Below are the code and all the weights of a small trained network. Each question names an input and a class and asks about switching units off, where a switched-off unit gives its printed mean instead of its output.

import numpy as np


def w(rows, s, z=0):
    codes = np.array(rows[::2]) - 128.0
    scale = np.full(codes.shape[1], s)
    scale[-1] = z or s
    return codes * scale


def f(y):
    return np.maximum(y, 0)


def log_softmax(a):
    a = a - a.max(-1, keepdims=True)
    return a - np.log(np.exp(a).sum(-1, keepdims=True))


def net(x, mask):
    res = np.array(x, float).reshape(1, 5) / 4 @ E
    y = f(res @ A[0][:, :-1].T + A[0][:, -1])
    res = res + np.where(mask, y, B[0][:, -1]) @ B[0][:, :-1]
    return log_softmax(res[-1] @ U[:, :-1].T + U[:, -1])


A, B = {}, {}
E = w([
[162,150,80,45,184,152,47,145,124,165],'x0',
[61,134,111,114,156,108,140,151,77,114],'x1',
[88,184,98,159,49,93,80,87,56,183],'x2',
[164,137,136,185,146,144,103,33,127,101],'x3',
[112,205,58,147,144,97,155,92,254,131],'x4',
],0.0098)
A[0] = w([
[119,92,174,128,227,166,193,171,176,67,16],'N0',
[123,43,150,131,140,178,89,141,28,73,20],'N1',
[151,151,59,165,142,137,133,67,194,114,62],'N2',
[156,147,84,143,202,149,2,83,114,125,230],'N3',
[39,197,46,123,174,49,163,158,190,99,58],'N4',
[96,111,177,233,59,91,204,102,127,69,11],'N5',
[71,182,72,183,5,89,99,98,68,233,3],'N6',
],0.0084,0.0036)
B[0] = w([
[159,255,173,78,161,128,152,63,174,165,204],'N0',
[190,138,141,143,48,23,89,104,100,186,207],'N1',
[155,79,183,182,65,23,101,106,115,179,196],'N2',
[78,128,98,69,102,127,146,206,215,136,208],'N3',
[220,86,176,140,47,98,86,153,71,133,222],'N4',
[134,105,25,45,146,119,153,225,205,212,221],'N5',
[159,225,199,86,173,198,174,110,137,126,248],'N6',
],0.0087,0.011)
U = w([
[195,98,199,137,37,64,81,93,91,178,44],'0',
[148,229,211,88,201,172,165,60,165,142,70],'1',
[100,118,1,66,154,129,131,216,182,200,80],'2',
[117,130,166,119,82,130,130,134,152,109,244],'3',
[88,127,162,114,97,115,123,126,160,133,232],'4',
[51,137,153,178,128,141,118,166,154,56,157],'5',
[96,62,104,162,187,205,117,62,101,41,97],'6',
],0.0075,0.011)

Each question gives the input, the list of numbers given to net, and the class t.
The units are the neurons (one row each of A and B). Each row of codes is followed by its name. A weight is (code - 128) times the scale printed after its matrix; where a second scale follows, it is the last column's (A, B and U).
mask holds one flag per neuron, in row order. A switched-off neuron (its flag False) gives its mean, the last column of its row in B, instead of its output. The means were averaged over made-up inputs and are rounded, as every weight is.
A unit's drop is (log p(t) with every unit on - log p(t) with that unit switched off) / (log p(t) with every unit on - log p(t) with every unit switched off).
The circuit of an input: a set's keep is (log p(t) with only the set's units on - log p(t) with every unit switched off) / (log p(t) with every unit on - log p(t) with every unit switched off). Starting from all 7 units, units are removed one at a time, each time the one whose removal leaves the highest keep (on an exact tie, the one counted first), for as long as the keep stays at least 0.8.
units of the circuit, in order: the units of the circuit, biggest drop first
most important unit: the unit with the biggest drop
top k neurons: the k neurons with the biggest drops, biggest first
drop when u is switched off: that unit's drop, to one decimal
input [7,7,5,6,-5], class 2: units of the circuit, in order : (N3)
input [0,3,-5,-1,0], class 1: top 2 neurons : (N0; N5)
input [-6,5,-6,-4,2], class 1: top 2 neurons : (N0; N3)
input [0,2,6,6,-5], class 1: top 2 neurons : (N6; N4)
input [2,3,-2,3,5], class 0: top 4 neurons : (N4; N2; N5; N6)
input [5,-4,-1,-2,6], class 0: units of the circuit, in order : (N2; N4)
input [8,4,-6,7,-1], class 2: top 2 neurons : (N3; N6)
input [7,7,8,-8,-3], class 1: top 2 neurons : (N6; N5)
input [-8,-1,-1,0,7], class 2: top 2 neurons : (N5; N1)
input [4,-2,-4,8,2], class 4: top 4 neurons : (N5; N6; N2; N3)
input [-1,-6,4,1,-4], class 3: units of the circuit, in order : (N4; N2)
input [7,-8,3,8,-3], class 3: units of the circuit, in order : (N5; N3)
input [4,1,-7,-4,-7], class 0: top 2 neurons : (N1; N6)
input [6,-7,3,7,7], class 0: units of the circuit, in order : (N2)
input [3,-1,5,0,-4], class 1: top 2 neurons : (N6; N4)
input [-4,-7,4,1,-3], class 3: top 2 neurons : (N0; N3)
input [-3,6,8,1,7], class 1: top 2 neurons : (N6; N1)
input [-8,-3,7,6,1], class 2: top 2 neurons : (N5; N0)
input [-2,0,5,5,7], class 0: top 3 neurons : (N2; N4; N0)
input [7,5,-7,-3,3], class 1: most important unit : N0
input [-4,4,-8,5,-2], class 1: drop when N0 is switched off : 1.8
input [8,-1,6,7,-2], class 2: drop when N3 is switched off : 1.6
input [-2,4,7,7,2], class 1: drop when N6 is switched off : 1.6
input [-8,5,0,-4,0], class 2: drop when N5 is switched off : 0.9
